Here is a tiny trained network, its code and every weight. The questions are about switching its units off for an input and a target symbol, where a switched-off unit gives its printed mean instead of its output.

import numpy as np


def w(rows, s, z=0):
    codes = np.array(rows[::2]) - 128.0
    scale = np.full(codes.shape[1], s)
    scale[-1] = z or s
    return codes * scale


def f(y):
    return y / 2 * (1 + np.tanh(0.7978845608 * (y + 0.044715 * y**3)))


def softmax(a):
    e = np.exp(a - a.max(-1, keepdims=True))
    return e / e.sum(-1, keepdims=True)


def log_softmax(a):
    a = a - a.max(-1, keepdims=True)
    return a - np.log(np.exp(a).sum(-1, keepdims=True))


def net(x, mask):
    ids = ['ΓΔΛΩεζημξ'.index(c) for c in x.split()]
    T = len(ids)
    res = E[ids] + P[:T]
    q, k, v = (res @ M[0].T for M in (Q, K, V))
    z = softmax(np.where(np.tri(T) > 0, q @ k.T / 2**0.5, -1e9)) @ v
    res = res + np.where(mask[0], z, O[0][:, -1]) @ O[0][:, :-1]
    y = f(res @ A[0][:, :-1].T + A[0][:, -1])
    res = res + np.where(mask[1:17], y, B[0][:, -1]) @ B[0][:, :-1]
    return log_softmax(res[-1] @ U[:, :-1].T + U[:, -1])


Q, K, V, O, A, B = {}, {}, {}, {}, {}, {}
E = w([
[154,113,123,136],'Γ',
[124,206,117,118],'Δ',
[133,48,131,149],'Λ',
[133,155,183,163],'Ω',
[92,60,133,109],'ε',
[161,127,2,40],'ζ',
[125,21,59,44],'η',
[90,96,199,188],'μ',
[178,152,35,91],'ξ',
],0.0074)
P = w([
[2,193,109,71],'0',
[133,129,164,115],'1',
[116,31,42,156],'2',
[107,164,132,112],'3',
[173,128,205,106],'4',
[144,35,25,155],'5',
[118,157,134,118],'6',
[202,118,220,108],'7',
[154,34,13,149],'8',
[121,153,132,122],'9',
[230,109,235,111],'10',
[122,7,28,152],'11',
],0.0079)
Q[0] = w([
[186,154,211,4],'h0',
[144,113,188,156],'h0',
],0.027)
K[0] = w([
[254,95,143,117],'h0',
[140,105,178,160],'h0',
],0.031)
V[0] = w([
[94,13,113,9],'h0',
[220,227,40,28],'h0',
],0.015)
O[0] = w([
[121,143,148,5,255],'h0',
[214,181,80,120,179],'h0',
],0.017,0.0091)
A[0] = w([
[131,129,126,126,106],'n0',
[135,72,93,92,11],'n1',
[89,166,100,134,78],'n2',
[148,144,113,101,32],'n3',
[126,111,125,124,178],'n4',
[171,68,120,150,232],'n5',
[138,78,73,195,65],'n6',
[178,106,82,194,47],'n7',
[150,154,122,96,4],'n8',
[84,128,60,90,255],'n9',
[79,241,179,144,54],'n10',
[140,166,203,134,168],'n11',
[170,53,199,152,79],'n12',
[153,120,111,128,139],'n13',
[170,127,136,119,108],'n14',
[133,214,253,161,104],'n15',
],0.013,0.0036)
B[0] = w([
[123,128,119,131,130],'n0',
[88,194,95,78,195],'n1',
[88,73,105,103,123],'n2',
[83,97,98,132,209],'n3',
[140,133,150,134,141],'n4',
[190,116,78,210,145],'n5',
[1,123,154,186,144],'n6',
[127,222,153,7,150],'n7',
[72,95,65,123,221],'n8',
[189,104,224,191,253],'n9',
[192,153,11,81,136],'n10',
[169,184,184,167,143],'n11',
[180,16,131,33,146],'n12',
[137,120,126,170,153],'n13',
[112,98,117,172,174],'n14',
[29,214,85,231,143],'n15',
],0.017,0.014)
U = w([
[252,106,178,167,215],'Γ',
[49,255,112,135,157],'Δ',
[217,95,189,98,89],'Λ',
[25,141,155,190,174],'Ω',
[184,140,196,104,186],'ε',
[76,82,51,135,5],'ζ',
[32,149,120,34,129],'η',
[96,41,160,171,82],'μ',
[231,169,87,68,148],'ξ',
],0.0049,0.0027)

Each question gives the input, a string of symbols that net reads in full, and the target symbol t.
The units are the heads (2 rows each of Q, K, V and O) and the neurons (one row each of A and B). Each row of codes is followed by its name. A weight is (code - 128) times the scale printed after its matrix; where a second scale follows, it is the last column's (O, A, B and U).
mask holds one flag per unit, heads first, then neurons. A switched-off unit (its flag False) gives its mean, the last column of its rows in O or B, instead of its output. The means were averaged over made-up inputs and are rounded, as every weight is.
A unit's drop is (log p(t) with every unit on - log p(t) with that unit switched off) / (log p(t) with every unit on - log p(t) with every unit switched off).
The circuit of an input: a set's keep is (log p(t) with only the set's units on - log p(t) with every unit switched off) / (log p(t) with every unit on - log p(t) with every unit switched off). Starting from the 12 units with the biggest drops (on a tie, the unit counted first), units are removed one at a time, each time the one whose removal leaves the highest keep (on an exact tie, the one counted first), for as long as the keep stays at least 0.8.
units of the circuit, in order: the units of the circuit, biggest drop first
k most important neurons: the k neurons with the biggest drops, biggest first
drop when u is switched off: that unit's drop, to one decimal
input Ω ξ η, target Ω: most important neuron => n6
input μ η η Δ η Δ, target μ: units of the circuit, in order => h0, n1
input ζ ζ Γ Δ Λ η η Δ Γ Γ η μ, target ζ: units of the circuit, in order => h0, n8, n3, n14
input η Δ ξ, target η: 3 most important neurons => n1, n8, n3
input Ω η Δ ζ η ε Δ ζ η η μ, target μ: units of the circuit, in order => n12, h0
input Δ η ξ, target Δ: units of the circuit, in order => h0, n7, n6
input ξ Ω ξ ζ η Δ Δ, target ξ: 2 most important neurons => n10, n6
input Γ ε Λ η η Λ η η Δ, target Γ: units of the circuit, in order => h0, n8, n1
input Ω ζ η η ζ Δ Γ ζ ζ ξ μ ξ, target Ω: units of the circuit, in order => n6, h0
input ε η Δ η ζ Ω Ω, target Δ: units of the circuit, in order => n15, n12
input μ Λ η η η η ξ η Γ, target μ: units of the circuit, in order => h0, n12
input Γ Γ η μ η η Δ μ ξ, target Γ: units of the circuit, in order => n8, h0, n5
input Δ Ω Γ ε ε η, target Δ: 4 most important neurons => n6, n7, n12, n9
input Δ Δ Ω Γ ξ ε μ Λ Δ μ ε η, target Δ: 3 most important neurons => n6, n7, n12
input ξ Δ Δ Δ Γ μ Δ η Λ Ω Δ μ, target ξ: units of the circuit, in order => h0, n7
input Δ Ω η Δ ξ Ω ζ Γ Ω Γ Ω, target Ω: 3 most important neurons => n15, n9, n6
input η η ζ η Δ ε, target η: most important neuron => n1
input Γ ζ Ω Δ ζ μ Δ ζ Λ, target Γ: 4 most important neurons => n8, n5, n3, n15
input ζ Ω μ Δ η Δ ε η, target η: 4 most important neurons => n1, n8, n5, n3
input ζ Γ ε, target ζ: 2 most important neurons => n8, n3
input ζ ξ ε Λ ξ, target ξ: 3 most important neurons => n7, n9, n6
input ε Γ ξ ζ η Λ Δ μ η Γ η η, target ε: most important neuron => n9
input ζ Δ Ω η η η ζ ξ ε ε ξ η, target ζ: 4 most important neurons => n8, n3, n14, n1
input μ η Λ Λ Δ ε Λ η ξ Ω Γ Λ, target μ: 2 most important neurons => n12, n6
input η Γ η Ω Δ, target Δ: drop when n9 is switched off => 1.1
input Γ Δ Δ η Λ ζ, target Γ: drop when n8 is switched off => 0.2
input η Δ Δ Δ ζ ζ Δ, target ζ: drop when n7 is switched off => 0.2
input Ω η Γ η Λ Δ η ζ Δ ε η ζ, target Ω: drop when h0 is switched off => 1.3
input μ Λ ξ, target μ: most important neuron => n7
